k_948: [-20.8  39.5  15.7  13.1  25.2  14.0  -9.3   4.5  61.7  35.6]
k_797: [ 87.2 -35.6  28.8 -21.4  13.0  24.0  19.6  -3.6 -19.4   5.1]
k_677: [-20.8  39.5  15.7  13.1  16.7  14.0  -9.3   1.3  61.7  35.6]
k_663: [  4.6  39.5  15.7  13.1  25.2  14.0  -9.3   4.5  61.7 -25.4]
k_236: [-20.8  39.5 -25.3  13.1  25.2  14.0  -9.3   1.3  61.7  35.6]
q: [-20.8  39.5 -25.3  13.1  25.2  14.0  -9.3   1.3  61.7  35.6]
k_236
where: [28.8]
k_797, 3
q: [-20.8  39.5  15.7  13.1  16.7  14.0  -9.3   1.3  61.7  35.6]
k_677
where: [-25.4]
k_663, 10

k_872: [ 13.0   5.0  25.9  -1.2 -13.7   7.1   3.2   9.9  -6.6  -8.4   7.6  11.1
 -16.3]
k_365: [  0.5  14.8   0.7   4.7  19.9   3.9   2.1  -8.7   8.5 -15.8   5.2   1.4
   3.9]
k_676: [-30.3 -44.7   9.4  -8.7  22.9  -7.7  -2.4  17.9  -1.1 -26.3  14.0  10.1
  -8.6]
k_823: [-18.5  -7.2  11.0  22.5 -15.9  19.1  14.2  -4.1 -44.6   6.2  -1.2  10.6
   8.5]
k_662: [-16.4  44.9  25.3  54.4 -37.7  17.8  33.5 -13.8 -81.5   2.1   0.9  36.4
  37.9]
where: [-44.6]
k_823, 9
where: [25.3]
k_662, 3
where: [9.9]
k_872, 8
where: [-8.6]
k_676, 13
where: [17.8]
k_662, 6

k_870: [ 21.3 -26.3  -6.2  15.7 -62.4 -40.2 -15.5]
k_940: [-24.6 -63.5  48.1  23.2 -43.7 -37.6 -76.6]
k_582: [-40.7 -11.5  67.4 -26.0 -76.5 -47.1 -57.3]
k_452: [ 74.2 -27.8 -22.2  21.4 -76.6 -65.0  17.4]
k_634: [ 69.3   6.6   5.2 -14.4 -15.4 -48.2  17.7]
where: [21.4]
k_452, 4
where: [-15.5]
k_870, 7
where: [-27.8]
k_452, 2
where: [74.2]
k_452, 1
where: [5.2]
k_634, 3
where: [-6.2]
k_870, 3

k_83: [  9.1 -43.2  12.3  23.2 -30.9  10.0 -24.9   3.4   7.7   5.4  -5.0  18.1
   4.5   7.2   9.3  -5.5  23.3]
k_153: [ 49.9 -28.5 -33.2  22.9   3.9  16.1  -0.6   1.5  -6.5  -2.5   7.6 -23.7
 -30.1 -20.4 -79.2  61.9 -20.7]
k_82: [  3.6  -3.7   5.6   9.7  43.0  86.2 -14.1  -6.6   3.8 -13.1 -15.3   6.5
 -11.7   5.8  38.4 -30.2 -45.5]
k_792: [ -0.3   0.2   8.0  23.5  51.2  90.6 -31.5  -0.9   1.6 -28.1 -15.8   0.2
  -0.1   5.6 -17.9 -27.8 -11.7]
k_852: [ -0.3   0.2   8.0  23.5  51.2  90.6 -31.5  52.9   1.6 -28.1 -15.8   0.2
  -0.1   5.6  51.7 -22.6 -44.1]
k_542: [-41.3  -1.0 -32.6 -48.9  -7.5  -5.4   6.6  57.2   9.4   2.0 -52.3  -9.4
 -33.5  15.3   4.2  20.4  50.2]
k_394: [  9.0 -43.2 -27.0  24.4   7.2   8.3   4.1 -14.6 -32.9 -13.0  14.3  14.1
  -9.6   4.9 -47.8  27.0   3.5]
k_10: [-13.7  19.4   6.1  38.2  24.6   0.3 -48.2 -43.3  -7.1 -35.8   2.7   2.6
  37.5  -3.5  32.5  26.7   6.3]
where: [-13.0]
k_394, 10
where: [-6.5]
k_153, 9
where: [-1.0]
k_542, 2
where: [2.7]
k_10, 11
where: [-30.1]
k_153, 13

k_4: [-83.9  71.8  66.2 -23.4  61.1  77.9]
k_353: [ 12.2  17.6  29.6 -65.0 -67.4 -67.7]
k_932: [ 69.5 -50.6 -67.5  26.6 -35.3 -44.3]
k_871: [-64.9  17.6  66.1 -65.0  75.4  83.2]
k_836: [ 49.9  25.9 -64.8 -84.0  68.4  69.4]
where: [69.4]
k_836, 6
where: [66.2]
k_4, 3
where: [-50.6]
k_932, 2
where: [-64.9]
k_871, 1

